Below are the code and all the weights of a small trained network. Each question names an input and a class and asks about switching units off, where a switched-off unit gives its printed mean instead of its output.

import numpy as np


def w(rows, s, z=0):
    codes = np.array(rows[::2]) - 128.0
    scale = np.full(codes.shape[1], s)
    scale[-1] = z or s
    return codes * scale


def f(y):
    return np.maximum(y, 0)


def log_softmax(a):
    a = a - a.max(-1, keepdims=True)
    return a - np.log(np.exp(a).sum(-1, keepdims=True))


def net(x, mask):
    res = np.array(x, float).reshape(1, 4) / 4 @ E
    y = f(res @ A[0][:, :-1].T + A[0][:, -1])
    res = res + np.where(mask, y, B[0][:, -1]) @ B[0][:, :-1]
    return log_softmax(res[-1] @ U[:, :-1].T + U[:, -1])


A, B = {}, {}
E = w([
[107,157,255,114],'x0',
[197,33,169,122],'x1',
[229,190,98,125],'x2',
[102,98,131,214],'x3',
],0.0089)
A[0] = w([
[164,149,149,94,155],'neuron 0',
[176,152,100,157,124],'neuron 1',
[142,111,138,180,134],'neuron 2',
[105,121,4,151,200],'neuron 3',
[189,133,146,86,144],'neuron 4',
[130,115,252,201,210],'neuron 5',
[148,229,120,150,194],'neuron 6',
[193,182,156,121,109],'neuron 7',
[80,142,129,143,104],'neuron 8',
[158,156,130,70,255],'neuron 9',
[111,109,151,90,109],'neuron 10',
[181,67,125,109,201],'neuron 11',
[93,91,83,144,144],'neuron 12',
[129,41,152,118,142],'neuron 13',
[170,160,74,178,251],'neuron 14',
[89,139,111,147,101],'neuron 15',
[102,225,140,63,109],'neuron 16',
[92,92,154,148,240],'neuron 17',
[105,123,138,108,146],'neuron 18',
[170,128,79,122,79],'neuron 19',
[114,97,216,173,172],'neuron 20',
[139,53,162,86,213],'neuron 21',
[169,159,237,120,80],'neuron 22',
[115,129,61,133,166],'neuron 23',
[102,82,153,102,189],'neuron 24',
[166,153,153,148,100],'neuron 25',
],0.013,0.0029)
B[0] = w([
[119,159,197,127,181],'neuron 0',
[195,169,98,138,188],'neuron 1',
[164,119,105,77,164],'neuron 2',
[83,69,1,183,254],'neuron 3',
[130,147,216,175,196],'neuron 4',
[49,79,64,47,254],'neuron 5',
[194,112,154,67,225],'neuron 6',
[127,149,197,103,200],'neuron 7',
[153,105,99,157,168],'neuron 8',
[136,160,210,97,208],'neuron 9',
[129,176,103,95,159],'neuron 10',
[126,67,230,176,207],'neuron 11',
[52,163,144,126,181],'neuron 12',
[109,76,161,63,197],'neuron 13',
[217,155,59,167,228],'neuron 14',
[124,105,98,164,163],'neuron 15',
[202,31,143,38,218],'neuron 16',
[124,168,70,91,200],'neuron 17',
[146,146,119,111,154],'neuron 18',
[145,103,106,196,184],'neuron 19',
[74,124,47,52,220],'neuron 20',
[85,93,187,68,209],'neuron 21',
[16,128,106,99,223],'neuron 22',
[98,89,73,160,196],'neuron 23',
[109,167,106,71,184],'neuron 24',
[139,124,154,99,162],'neuron 25',
],0.023,0.0088)
U = w([
[167,205,253,74,113],'0',
[171,137,199,170,7],'1',
[70,74,148,166,46],'2',
[195,134,124,108,152],'3',
[39,136,138,36,203],'4',
[101,185,74,254,110],'5',
],0.0084,0.0018)

Each question gives the input, the list of numbers given to net, and the class t.
The units are the neurons (one row each of A and B). Each row of codes is followed by its name. A weight is (code - 128) times the scale printed after its matrix; where a second scale follows, it is the last column's (A, B and U).
mask holds one flag per neuron, in row order. A switched-off neuron (its flag False) gives its mean, the last column of its row in B, instead of its output. The means were averaged over made-up inputs and are rounded, as every weight is.
A unit's drop is (log p(t) with every unit on - log p(t) with that unit switched off) / (log p(t) with every unit on - log p(t) with every unit switched off).
most important unit: the unit with the biggest drop
top k neurons: the k neurons with the biggest drops, biggest first
drop of u: that unit's drop, to one decimal
input [-2,2,8,-2], class 1: top 2 neurons	[neuron 19; neuron 14]
input [-1,-5,5,4], class 3: most important unit	neuron 6
input [-5,8,4,8], class 2: top 3 neurons	[neuron 11; neuron 13; neuron 6]
input [-2,-8,8,-7], class 3: top 2 neurons	[neuron 3; neuron 14]
input [-1,-4,-3,-8], class 3: top 2 neurons	[neuron 5; neuron 22]
input [-6,-8,3,-6], class 3: top 2 neurons	[neuron 16; neuron 6]
input [-8,8,0,8], class 2: top 2 neurons	[neuron 13; neuron 11]
input [-3,6,3,8], class 2: top 2 neurons	[neuron 11; neuron 6]
input [-2,1,3,1], class 5: drop of neuron 16	0.2
input [-3,8,2,-2], class 0: drop of neuron 3	0.1
input [-4,4,6,-7], class 1: drop of neuron 19	0.3
